Each row has a name. Each piece below is followed by the name of the row it came from, unless a question asks for something else. Each question is about the rows just above it.

[-1.2 -1.1 -2.9  3.7 -0.2 -2.8 -6.5  1.5  1.0 -3.6  0.9  7.6] = J908
[ 0.4  1.0  4.1  3.1  0.5 -3.9  0.6  2.3 -2.1  0.0 -2.0  2.5] = J702
[-6.3  8.1 10.8  0.7  4.2  6.5 18.9  4.9  2.1 -4.7 -1.7 -5.0] = J860
[ -1.7 -20.5  55.2  25.4 -52.9  32.4 -18.1  31.7  36.8   0.8  -5.3 -86.7] = J974
[-0.5  1.9  1.7 -3.8  0.0  1.2 -1.3 -2.2  0.4 -0.6 -0.1  1.6] = J128
[  4.9  10.9  32.5  20.6   4.7 -25.2   4.2  13.3 -15.8  -5.7 -10.0  14.1] = J254
[ -0.1   0.0   1.9  27.3   4.2 -31.5   1.2   1.7  -3.8   0.4  -0.5  25.3] = J798
[  6.1   2.7  -0.3  10.9  -4.4 -21.6   2.7 -38.8  -8.4  17.1  11.7  -3.5] = J288
[ -4.7  -2.8   2.0   6.7  -0.5   0.1  -1.3 -11.1   1.1  -4.4  -0.9   5.7] = J239
[  6.3  13.9  42.5  27.3   4.2 -31.5   4.0  17.4 -20.7  -7.2 -13.3  17.0] = J207
[-0.1 -0.6  0.4 -2.2 -1.3  1.2  0.0 -3.8  1.7  1.9 -0.5] is which row, read backwards? => J128
The row with [  6.3  13.9  42.5  27.3   4.2 -31.5   4.0  17.4 -20.7  -7.2 -13.3  17.0] is => J207
q: [ 4.9 10.9 32.5] => J254
Which row holds [1.2 0.0] read backwards? => J128

[-70.6 -70.5  29.3  14.6  55.3  16.8 -20.6  -1.1 -52.0 -42.9 -36.8  -0.8
  22.2 -21.4  29.5  49.8 -22.1  22.5  40.1] -> J684
[ 15.3  61.5   0.0  38.8 -33.8 -83.9  10.7 -52.9  18.5  26.6 -14.1 -47.8
 -62.2 -54.2  12.0  14.1   6.6  65.1  67.1] -> J427
[ 43.5  90.2   3.4  35.1 -26.6 -55.1 -88.8 -31.1 -14.7 -42.8 -70.6 -70.5
  29.3  14.6  55.3  17.1 -20.6 -57.0  50.6] -> J397
[ 43.5  90.2  18.2  -5.4 -26.6 -55.1 -88.8 -31.1 -14.7 -42.8 -70.6 -70.5
  29.3  14.6  55.3  17.1 -20.6 -57.0  50.6] -> J790
q: [-70.6 -70.5  29.3  14.6  55.3  16.8 -20.6  -1.1 -52.0 -42.9 -36.8  -0.8
  22.2 -21.4  29.5  49.8 -22.1  22.5  40.1] => J684
q: [ 43.5  90.2  18.2  -5.4 -26.6 -55.1 -88.8 -31.1 -14.7 -42.8 -70.6 -70.5
  29.3  14.6  55.3  17.1 -20.6 -57.0  50.6] => J790
[-70.6 -42.8 -14.7 -31.1 -88.8 -55.1 -26.6  35.1   3.4  90.2] is which row, read backwards? => J397

[ -6.0   1.2   8.0   7.5   0.9  -1.3  -4.0 -11.0  -8.8   3.3   8.1  -3.5
 -13.4]  J95
[-21.3  10.9  38.2  35.7  -2.7  -8.8  -7.4 -48.2 -37.6  12.2  32.6  -9.7
 -55.5]  J506
[-25.1 -10.9   3.1  29.6  16.1 -10.9  44.4 -60.7 -16.5   8.1  -3.5   3.3
 -74.7]  J730
[  1.1   8.0 -23.7  39.0  35.4 -17.4 -86.0  31.7 -26.3  20.6  17.6  39.9
  44.3]  J893
[-25.1 -10.9   3.1  29.6  16.1 -10.9 -42.3  -1.1 -26.6  13.1  19.2  15.8
   0.2]  J650
q: [ -6.0   1.2   8.0   7.5   0.9  -1.3  -4.0 -11.0  -8.8   3.3   8.1] => J95
Which row holds [8.0 1.2] read backwards? => J95
[ 3.3  8.1 -3.5] is in which row? => J95
The row with [-86.0  31.7] is => J893

